x =
-59, -224, 391, 10, 28
-17, -64, 119, 12, 7
92, 348, -615, -23, -43
-53, -201, 357, 17, 25
Rows and columns are counted from 1.
(1, 1) -> -59
(1, 4) -> 10
(4, 2) -> -201
(1, 3) -> 391
(2, 2) -> -64
(3, 1) -> 92
(1, 2) -> -224
(2, 3) -> 119

M =
[[322 252 286 477 530 253 515 300]
 [268  87 473 420 356 328 380 177]
 [461  42 765 184 377 603 640 175]
 [119 380 471 279 453 470 407 588]
 [613 468 509 196 371 520 246 470]
 [ 33 701 444 436 470 446 344 514]
 [290 372 230 585 446 273 397 418]
 [442 543 463 202 438 508 345 517]
 [414  54 740 326 188 403 730  60]]
Rows and columns are counted from 1.
(1, 1)	322
(4, 8)	588
(6, 8)	514
(7, 6)	273
(2, 1)	268
(6, 2)	701
(5, 1)	613
(3, 7)	640
(5, 2)	468
(5, 7)	246
(1, 3)	286
(7, 5)	446
(8, 8)	517
(9, 8)	60
(6, 1)	33
(2, 5)	356
(2, 6)	328
(1, 4)	477
(4, 1)	119
(4, 3)	471
(3, 1)	461
(6, 3)	444
(6, 5)	470
(2, 2)	87
(1, 5)	530
(2, 3)	473

A =
-0.3   0.9  -0.1  -1.1   1.2
 0.7   2.0   2.0  -1.3  -0.5
 0.8   1.9   0.6   1.1   0.8
 1.1   1.2   0.8   1.2   0.9
 0.7   0.3   1.1   0.0   0.3
-0.6   0.6   0.8  -0.8   2.6
Indices start at 1.
(1, 1) = -0.3
(3, 3) = 0.6
(4, 4) = 1.2
(6, 4) = -0.8
(1, 3) = -0.1
(5, 5) = 0.3
(5, 1) = 0.7
(5, 3) = 1.1
(4, 1) = 1.1
(2, 2) = 2.0
(5, 4) = 0.0
(4, 3) = 0.8
(2, 4) = -1.3
(6, 3) = 0.8
(6, 1) = -0.6
(2, 1) = 0.7

B =
-91, -575, 89, -138, -526, -58, -70, -101, 74, 92, -481, -14, 475, -37, -41, -5
-14, 639, 7, 88, 630, -157, -141, -5, -5, 150, 591, -265, -365, -63, -159, -21
Indices start at 1.
(1, 1): -91
(2, 9): -5
(1, 12): -14
(1, 15): -41
(1, 6): -58
(1, 7): -70
(1, 10): 92
(2, 7): -141
(2, 6): -157
(2, 4): 88
(1, 8): -101
(2, 5): 630
(2, 10): 150
(2, 13): -365

W = [[22, 14, 24, 26, 21, 28, 7, 21, 17, 1], [1, 31, 11, 10, 9, 19, 24, 29, 29, 22], [27, 5, 25, 26, 24, 20, 11, 22, 19, 6], [1, 27, 22, -20, -5, 24, -30, -18, -23, -19], [29, 8, 3, -3, 32, 3, 5, -7, 21, 13], [26, 13, 26, 27, 23, 28, 8, 25, 20, 1], [34, 4, -3, 2, 43, 1, 20, 3, 41, 22], [4, 30, 11, 13, 11, 22, 22, 31, 29, 20]]
Rows and columns are counted from 1.
(1, 1) -> 22
(8, 10) -> 20
(3, 6) -> 20
(7, 3) -> -3
(8, 3) -> 11
(7, 2) -> 4
(5, 1) -> 29
(6, 10) -> 1
(7, 5) -> 43
(7, 8) -> 3
(8, 2) -> 30
(2, 10) -> 22
(1, 8) -> 21
(5, 10) -> 13
(6, 8) -> 25
(2, 6) -> 19
(5, 4) -> -3
(2, 2) -> 31
(3, 9) -> 19
(8, 7) -> 22
(2, 4) -> 10
(8, 9) -> 29
(1, 2) -> 14
(5, 9) -> 21
(3, 10) -> 6
(4, 3) -> 22
(5, 8) -> -7
(4, 1) -> 1
(1, 3) -> 24
(4, 8) -> -18
(4, 5) -> -5
(3, 8) -> 22
(4, 4) -> -20
(2, 9) -> 29
(6, 7) -> 8
